Here is a tiny trained network, its code and every weight. The questions are about switching its units off for an input and a class, where a switched-off unit gives its printed mean instead of its output.

import numpy as np


def w(rows, s, z=0):
    codes = np.array(rows[::2]) - 128.0
    scale = np.full(codes.shape[1], s)
    scale[-1] = z or s
    return codes * scale


def f(y):
    return y / 2 * (1 + np.tanh(0.7978845608 * (y + 0.044715 * y**3)))


def log_softmax(a):
    a = a - a.max(-1, keepdims=True)
    return a - np.log(np.exp(a).sum(-1, keepdims=True))


def net(x, mask):
    res = np.array(x, float).reshape(1, 4) / 4 @ E
    y = f(res @ A[0][:, :-1].T + A[0][:, -1])
    res = res + np.where(mask, y, B[0][:, -1]) @ B[0][:, :-1]
    return log_softmax(res[-1] @ U[:, :-1].T + U[:, -1])


A, B = {}, {}
E = w([
[78,2,210,71,47,125,113,59,80,189],'x0',
[51,241,119,56,83,120,221,134,14,95],'x1',
[48,120,164,192,115,172,215,38,230,23],'x2',
[220,66,151,133,206,158,181,94,9,21],'x3',
],0.0075)
A[0] = w([
[201,167,106,68,147,94,59,145,51,207,4],'n1',
[54,191,94,126,76,111,114,140,204,233,95],'n2',
[164,249,46,189,188,107,163,195,166,63,82],'n3',
[77,26,255,72,64,105,115,55,111,165,114],'n4',
[106,229,179,82,73,135,227,160,31,131,78],'n5',
[198,94,173,119,146,131,177,127,85,85,57],'n6',
[188,28,172,202,154,152,82,151,200,162,108],'n7',
[177,211,96,167,208,115,108,182,218,55,152],'n8',
[24,187,100,65,99,129,164,110,58,98,117],'n9',
[26,134,186,189,114,177,191,30,233,2,22],'n10',
[226,65,131,125,204,170,183,109,26,39,117],'n11',
],0.0064,0.0024)
B[0] = w([
[118,141,218,90,204,65,34,214,95,170,209],'n1',
[3,35,20,188,93,128,156,152,199,139,218],'n2',
[151,102,113,70,92,156,211,129,66,50,228],'n3',
[146,82,137,19,22,154,244,142,22,41,229],'n4',
[175,188,160,178,91,184,77,40,200,226,208],'n5',
[53,90,81,126,107,80,150,135,226,121,171],'n6',
[241,213,135,166,158,209,157,1,181,170,225],'n7',
[155,110,142,50,67,151,222,99,50,65,225],'n8',
[196,205,126,177,156,189,122,31,171,194,196],'n9',
[148,176,214,88,233,20,5,249,122,137,254],'n10',
[9,16,54,219,109,110,125,173,236,145,241],'n11',
],0.007,0.0097)
U = w([
[132,116,120,49,79,145,215,121,41,94,254],'0',
[2,85,40,228,118,116,132,153,169,144,87],'1',
[210,176,145,202,142,170,111,17,146,174,97],'2',
[124,153,188,103,193,64,44,226,86,141,6],'3',
],0.01,0.0003)

Each question gives the input, the list of numbers given to net, and the class t.
The units are the neurons (one row each of A and B). Each row of codes is followed by its name. A weight is (code - 128) times the scale printed after its matrix; where a second scale follows, it is the last column's (A, B and U).
mask holds one flag per neuron, in row order. A switched-off neuron (its flag False) gives its mean, the last column of its row in B, instead of its output. The means were averaged over made-up inputs and are rounded, as every weight is.
A unit's drop is (log p(t) with every unit on - log p(t) with that unit switched off) / (log p(t) with every unit on - log p(t) with every unit switched off).
The circuit of an input: a set's keep is (log p(t) with only the set's units on - log p(t) with every unit switched off) / (log p(t) with every unit on - log p(t) with every unit switched off). Starting from all 11 units, units are removed one at a time, each time the one whose removal leaves the highest keep (on an exact tie, the one counted first), for as long as the keep stays at least 0.8.
units of the circuit, in order: the units of the circuit, biggest drop first
top k neurons: the k neurons with the biggest drops, biggest first
drop when u is switched off: that unit's drop, to one decimal
input [-4,7,4,3], class 2: units of the circuit, in order	[n5]
input [-8,-7,2,8], class 0: top 3 neurons	[n8; n3; n2]
input [-5,8,-7,-2], class 2: top 2 neurons	[n5; n9]
input [-6,-4,8,-7], class 3: top 2 neurons	[n10; n11]
input [2,2,4,0], class 3: top 2 neurons	[n10; n7]
input [5,-1,5,-3], class 0: top 4 neurons	[n4; n1; n11; n5]
input [2,2,-1,3], class 1: units of the circuit, in order	[n8; n10; n3]
input [4,8,-7,-8], class 1: top 3 neurons	[n2; n7; n10]
input [0,7,-1,4], class 2: top 2 neurons	[n5; n9]
input [-5,6,4,-5], class 2: top 2 neurons	[n9; n5]
input [-7,-3,-6,-8], class 1: top 2 neurons	[n2; n4]
input [-4,-2,-3,5], class 1: top 2 neurons	[n11; n4]
input [0,-7,8,8], class 1: top 3 neurons	[n11; n6; n1]
input [3,3,6,0], class 3: units of the circuit, in order	[n10]
input [8,-8,7,0], class 0: drop when n8 is switched off	-0.1
input [-8,-2,6,1], class 0: drop when n8 is switched off	0.9
input [1,3,-6,4], class 3: drop when n2 is switched off	0.5
